Below are the code and all the weights of a small trained network. Each question names an input and a class and asks about switching units off, where a switched-off unit gives its printed mean instead of its output.

import numpy as np


def w(rows, s, z=0):
    codes = np.array(rows[::2]) - 128.0
    scale = np.full(codes.shape[1], s)
    scale[-1] = z or s
    return codes * scale


def norm(h):
    return h / np.sqrt((h * h).mean(-1, keepdims=True) + 1e-5)


def f(y):
    return y / 2 * (1 + np.tanh(0.7978845608 * (y + 0.044715 * y**3)))


def log_softmax(a):
    a = a - a.max(-1, keepdims=True)
    return a - np.log(np.exp(a).sum(-1, keepdims=True))


def net(x, mask):
    res = np.array(x, float).reshape(1, 8) / 4 @ E
    u = 0
    for l in range(4):
        y = f(norm(res) @ A[l][:, :-1].T + A[l][:, -1])
        res = res + np.where(mask[u : u + 5], y, B[l][:, -1]) @ B[l][:, :-1]
        u += 5
    return log_softmax(norm(res)[-1] @ U[:, :-1].T + U[:, -1])


A, B = {}, {}
E = w([
[3,118,14],'x0',
[132,141,116],'x1',
[54,5,168],'x2',
[85,69,139],'x3',
[124,238,122],'x4',
[66,54,247],'x5',
[58,180,100],'x6',
[138,82,113],'x7',
],0.0045)
A[0] = w([
[174,41,29,126],'L0N0',
[77,205,111,131],'L0N1',
[109,129,181,36],'L0N2',
[98,224,87,123],'L0N3',
[254,64,5,254],'L0N4',
],0.0096,0.0032)
B[0] = w([
[67,254,88,180],'L0N0',
[228,98,114,171],'L0N1',
[82,120,94,123],'L0N2',
[177,175,34,190],'L0N3',
[4,204,221,254],'L0N4',
],0.0082,0.0057)
A[1] = w([
[154,115,104,253],'L1N0',
[135,209,82,56],'L1N1',
[127,154,158,169],'L1N2',
[254,144,133,72],'L1N3',
[14,9,34,228],'L1N4',
],0.0089,0.0013)
B[1] = w([
[212,108,90,136],'L1N0',
[98,190,4,209],'L1N1',
[228,183,140,164],'L1N2',
[126,61,209,173],'L1N3',
[31,57,208,254],'L1N4',
],0.0041,0.004)
A[2] = w([
[70,139,130,36],'L2N0',
[191,68,122,50],'L2N1',
[58,250,122,120],'L2N2',
[3,184,186,153],'L2N3',
[151,112,141,2],'L2N4',
],0.0066,0.0023)
B[2] = w([
[85,139,172,131],'L2N0',
[127,255,166,109],'L2N1',
[142,170,176,226],'L2N2',
[160,146,206,253],'L2N3',
[96,172,154,102],'L2N4',
],0.01,0.0045)
A[3] = w([
[3,74,133,164],'L3N0',
[147,59,251,20],'L3N1',
[113,140,233,154],'L3N2',
[214,67,207,253],'L3N3',
[152,223,16,168],'L3N4',
],0.0052,0.0012)
B[3] = w([
[146,83,119,202],'L3N0',
[170,132,85,230],'L3N1',
[134,150,178,252],'L3N2',
[255,153,120,219],'L3N3',
[171,135,151,217],'L3N4',
],0.0093,0.0026)
U = w([
[139,99,67,33],'0',
[50,187,129,155],'1',
[69,29,169,140],'2',
[147,65,39,8],'3',
[139,236,6,135],'4',
[219,141,194,167],'5',
],0.018,0.015)

Each question gives the input, the list of numbers given to net, and the class t.
The units are the neurons (one row each of A and B). Each row of codes is followed by its name. A weight is (code - 128) times the scale printed after its matrix; where a second scale follows, it is the last column's (A, B and U).
mask holds one flag per neuron, layer by layer. A switched-off neuron (its flag False) gives its mean, the last column of its row in B, instead of its output. The means were averaged over made-up inputs and are rounded, as every weight is.
A unit's drop is (log p(t) with every unit on - log p(t) with that unit switched off) / (log p(t) with every unit on - log p(t) with every unit switched off).
The circuit of an input: a set's keep is (log p(t) with only the set's units on - log p(t) with every unit switched off) / (log p(t) with every unit on - log p(t) with every unit switched off). Starting from the 12 units with the biggest drops (on a tie, the unit counted first), units are removed one at a time, each time the one whose removal leaves the highest keep (on an exact tie, the one counted first), for as long as the keep stays at least 0.8.
units of the circuit, in order: the units of the circuit, biggest drop first
top k neurons: the k neurons with the biggest drops, biggest first
k most important neurons of layer l: the k neurons of layer l with the biggest drops, biggest first
drop of u: that unit's drop, to one decimal
input [0,6,6,-7,4,5,8,4], class 5: units of the circuit, in order : L2N3
input [-6,-6,7,-1,-7,-6,-2,5], class 1: units of the circuit, in order : L0N4, L0N0
input [4,0,-6,-1,8,7,-7,-7], class 4: top 3 neurons : L0N3, L2N3, L1N1
input [7,4,1,-6,5,8,-6,3], class 2: units of the circuit, in order : L0N4, L1N4
input [1,4,5,4,4,8,7,-5], class 2: units of the circuit, in order : L0N4, L0N0
input [1,-7,5,5,8,2,4,3], class 2: units of the circuit, in order : L0N4, L0N0
input [-5,-3,-2,0,-3,-7,3,-2], class 1: top 2 neurons : L0N4, L3N3
input [1,-4,-3,3,-5,3,2,1], class 2: units of the circuit, in order : L0N4, L1N4
input [2,-5,1,-3,-1,6,7,-4], class 2: units of the circuit, in order : L1N4, L0N4, L0N0
input [0,0,3,2,8,5,0,-8], class 5: top 2 neurons : L0N4, L0N0
input [2,3,-3,0,1,5,3,4], class 5: 2 most important neurons of layer 3 : L3N4, L3N1
input [-7,4,6,7,4,-8,-5,-4], class 1: top 2 neurons : L0N4, L0N1
input [6,8,3,6,-6,-3,-3,3], class 1: top 2 neurons : L0N0, L0N4
input [-8,-1,3,-2,0,-7,-7,8], class 1: units of the circuit, in order : L0N4
input [2,8,-7,6,-6,-5,8,6], class 1: 2 most important neurons of layer 3 : L3N3, L3N1
input [-2,-2,-3,8,-7,-7,2,1], class 1: drop of L0N4 : 0.2
